Here is a tiny trained network, its code and every weight. The questions are about switching its units off for an input and a class, where a switched-off unit gives its printed mean instead of its output.

import numpy as np


def w(rows, s, z=0):
    codes = np.array(rows[::2]) - 128.0
    scale = np.full(codes.shape[1], s)
    scale[-1] = z or s
    return codes * scale


def norm(h):
    return h / np.sqrt((h * h).mean(-1, keepdims=True) + 1e-5)


def f(y):
    return np.maximum(y, 0)


def log_softmax(a):
    a = a - a.max(-1, keepdims=True)
    return a - np.log(np.exp(a).sum(-1, keepdims=True))


def net(x, mask):
    res = np.array(x, float).reshape(1, 8) / 4 @ E
    u = 0
    for l in range(4):
        y = f(norm(res) @ A[l][:, :-1].T + A[l][:, -1])
        res = res + np.where(mask[u : u + 6], y, B[l][:, -1]) @ B[l][:, :-1]
        u += 6
    return log_softmax(norm(res)[-1] @ U[:, :-1].T + U[:, -1])


A, B = {}, {}
E = w([
[121,130,131,141,127,129,130,132],'x0',
[125,130,129,133,126,129,125,128],'x1',
[134,128,120,124,132,129,117,125],'x2',
[42,56,106,113,193,202,192,15],'x3',
[168,195,92,77,206,34,249,64],'x4',
[129,124,127,116,126,122,124,124],'x5',
[211,81,53,223,43,91,144,56],'x6',
[92,254,120,135,61,219,77,31],'x7',
],0.009)
A[0] = w([
[83,103,154,91,191,176,99,152,51],'L0N1',
[98,112,137,131,103,177,115,90,115],'L0N2',
[94,34,130,131,98,181,54,155,2],'L0N3',
[78,46,115,128,162,178,141,75,10],'L0N4',
[112,2,134,132,143,125,144,161,55],'L0N5',
[172,40,120,168,89,133,122,71,55],'L0N6',
],0.021,0.0077)
B[0] = w([
[70,111,20,139,97,103,140,151,211],'L0N1',
[112,118,145,133,116,141,105,86,186],'L0N2',
[123,222,192,251,176,144,140,162,219],'L0N3',
[142,103,205,73,31,149,213,126,222],'L0N4',
[171,76,121,109,175,159,67,87,245],'L0N5',
[80,127,21,135,104,97,136,161,220],'L0N6',
],0.023,0.013)
A[1] = w([
[188,56,145,123,204,106,127,162,18],'L1N1',
[81,183,133,117,93,193,69,22,76],'L1N2',
[29,132,164,59,190,152,112,212,57],'L1N3',
[135,156,150,120,183,100,178,66,38],'L1N4',
[180,130,170,117,73,102,63,254,4],'L1N5',
[127,132,111,90,223,79,237,53,61],'L1N6',
],0.022,0.0025)
B[1] = w([
[111,97,122,67,213,178,88,92,201],'L1N1',
[171,33,98,91,223,149,79,155,230],'L1N2',
[184,94,10,160,91,121,157,100,183],'L1N3',
[117,139,162,191,119,109,154,131,174],'L1N4',
[128,113,190,94,9,131,116,125,186],'L1N5',
[131,183,186,253,127,198,135,181,249],'L1N6',
],0.019,0.012)
A[2] = w([
[200,198,200,73,148,91,231,86,63],'L2N1',
[132,161,196,7,50,11,49,160,72],'L2N2',
[101,70,243,45,41,79,148,114,41],'L2N3',
[28,244,181,55,191,116,98,128,89],'L2N4',
[184,83,113,61,202,144,88,83,135],'L2N5',
[119,247,146,48,158,78,129,77,3],'L2N6',
],0.018,0.0024)
B[2] = w([
[142,156,139,194,46,171,22,141,145],'L2N1',
[134,107,124,89,3,194,179,47,178],'L2N2',
[27,155,221,119,51,70,102,146,210],'L2N3',
[92,150,172,135,129,54,117,44,132],'L2N4',
[117,87,186,76,187,40,67,153,254],'L2N5',
[202,59,91,179,106,166,112,235,128],'L2N6',
],0.016,0.01)
A[3] = w([
[148,118,3,143,101,94,141,102,128],'L3N1',
[70,160,20,90,106,69,147,111,132],'L3N2',
[49,150,130,160,114,169,119,168,105],'L3N3',
[124,78,193,59,102,183,248,50,5],'L3N4',
[35,197,102,115,172,91,125,112,53],'L3N5',
[77,160,157,95,108,84,112,57,22],'L3N6',
],0.02,0.0018)
B[3] = w([
[107,167,109,43,152,126,183,130,232],'L3N1',
[76,145,149,109,167,64,213,123,204],'L3N2',
[190,175,168,118,182,91,191,97,251],'L3N3',
[184,188,111,73,6,82,15,143,226],'L3N4',
[87,76,162,146,147,60,148,142,144],'L3N5',
[106,122,172,117,128,132,121,80,160],'L3N6',
],0.019,0.012)
U = w([
[152,187,185,252,150,173,122,146,100],'0',
[150,113,178,74,2,120,101,115,108],'1',
[146,32,122,73,217,149,39,113,85],'2',
[101,141,4,107,131,55,208,123,83],'3',
[100,133,179,124,149,87,124,120,255],'4',
],0.009,0.0079)

Each question gives the input, the list of numbers given to net, and the class t.
The units are the neurons (one row each of A and B). Each row of codes is followed by its name. A weight is (code - 128) times the scale printed after its matrix; where a second scale follows, it is the last column's (A, B and U).
mask holds one flag per neuron, layer by layer. A switched-off neuron (its flag False) gives its mean, the last column of its row in B, instead of its output. The means were averaged over made-up inputs and are rounded, as every weight is.
A unit's drop is (log p(t) with every unit on - log p(t) with that unit switched off) / (log p(t) with every unit on - log p(t) with every unit switched off).
The circuit of an input: a set's keep is (log p(t) with only the set's units on - log p(t) with every unit switched off) / (log p(t) with every unit on - log p(t) with every unit switched off). Starting from the 12 units with the biggest drops (on a tie, the unit counted first), units are removed one at a time, each time the one whose removal leaves the highest keep (on an exact tie, the one counted first), for as long as the keep stays at least 0.8.
circuit, biggest first: the units of the circuit, biggest drop first
unit that matters most: the unit with the biggest drop
top k neurons: the k neurons with the biggest drops, biggest first
top k neurons in layer l: the k neurons of layer l with the biggest drops, biggest first
input [6,-3,-2,-7,-8,-5,-4,5], class 0: top 3 neurons => (L0N3 L0N4 L3N4)
input [5,-3,3,4,6,-7,-6,8], class 2: circuit, biggest first => (L1N2)
input [3,7,0,7,1,2,-6,3], class 1: top 2 neurons => (L0N4 L3N4)
input [6,-4,1,-5,2,-4,6,0], class 3: top 2 neurons => (L0N4 L0N6)
input [-6,-1,-8,7,3,-4,-2,8], class 2: top 2 neurons => (L1N2 L0N2)
input [-5,8,-6,-2,3,6,-4,-5], class 2: circuit, biggest first => (L1N1 L0N6)
input [4,-7,-1,-8,1,-1,-7,-1], class 1: top 2 neurons => (L1N5 L0N6)
input [1,-4,-1,8,4,-6,-7,-5], class 1: circuit, biggest first => (L0N4 L3N4)
input [4,-4,-8,-5,-5,-3,-5,-7], class 2: top 3 neurons => (L0N5 L0N4 L1N1)
input [-1,-1,-4,-3,7,4,6,5], class 0: top 2 neurons => (L0N1 L0N6)
input [2,6,4,-3,4,-4,-4,0], class 0: top 4 neurons => (L0N6 L1N6 L0N1 L0N5)
input [5,-1,7,-1,-5,3,-7,6], class 3: circuit, biggest first => (L0N1 L1N3)
input [-3,-7,-4,-3,4,6,-8,7], class 3: top 4 neurons => (L1N3 L0N5 L0N2 L1N1)
input [-8,-8,-6,1,8,-7,-8,8], class 0: circuit, biggest first => (L1N6)
input [1,-2,-3,0,-3,-7,3,3], class 0: top 2 neurons => (L0N3 L0N1)
input [0,-5,2,-7,7,1,3,1], class 0: top 3 neurons => (L0N4 L0N5 L0N6)
input [0,4,1,3,5,6,1,-7], class 2: top 3 neurons => (L0N5 L1N1 L0N3)
input [-6,3,0,-7,6,6,-6,-1], class 1: top 4 neurons => (L1N5 L0N5 L0N1 L0N6)
input [-3,-4,-2,5,4,-5,-8,2], class 3: top 2 neurons => (L0N1 L1N3)
input [6,-7,2,-1,2,5,8,-4], class 3: unit that matters most => L0N6
input [1,1,-6,8,7,-6,1,-5], class 1: top 2 neurons => (L0N4 L0N3)
input [0,-1,-1,8,7,1,5,-2], class 1: top 2 neurons in layer 3 => (L3N4 L3N2)
input [-3,-8,6,-5,-8,8,-5,6], class 0: top 2 neurons in layer 0 => (L0N3 L0N5)
input [-4,4,-2,-2,4,-7,3,4], class 0: top 3 neurons in layer 1 => (L1N6 L1N4 L1N1)
input [6,-6,-5,5,6,8,-2,-8], class 2: top 2 neurons in layer 0 => (L0N5 L0N3)
input [6,8,-3,-3,6,-8,-2,5], class 0: top 2 neurons in layer 0 => (L0N5 L0N2)
input [-4,-6,-4,-2,-4,-3,5,1], class 3: unit that matters most => L0N6
input [5,-3,-2,5,-4,4,6,0], class 3: top 2 neurons in layer 0 => (L0N6 L0N3)
input [-5,-3,-2,8,6,-6,-6,4], class 1: top 4 neurons in layer 0 => (L0N4 L0N3 L0N6 L0N1)
input [-7,8,1,-7,6,6,-1,-7], class 1: top 2 neurons in layer 0 => (L0N5 L0N3)
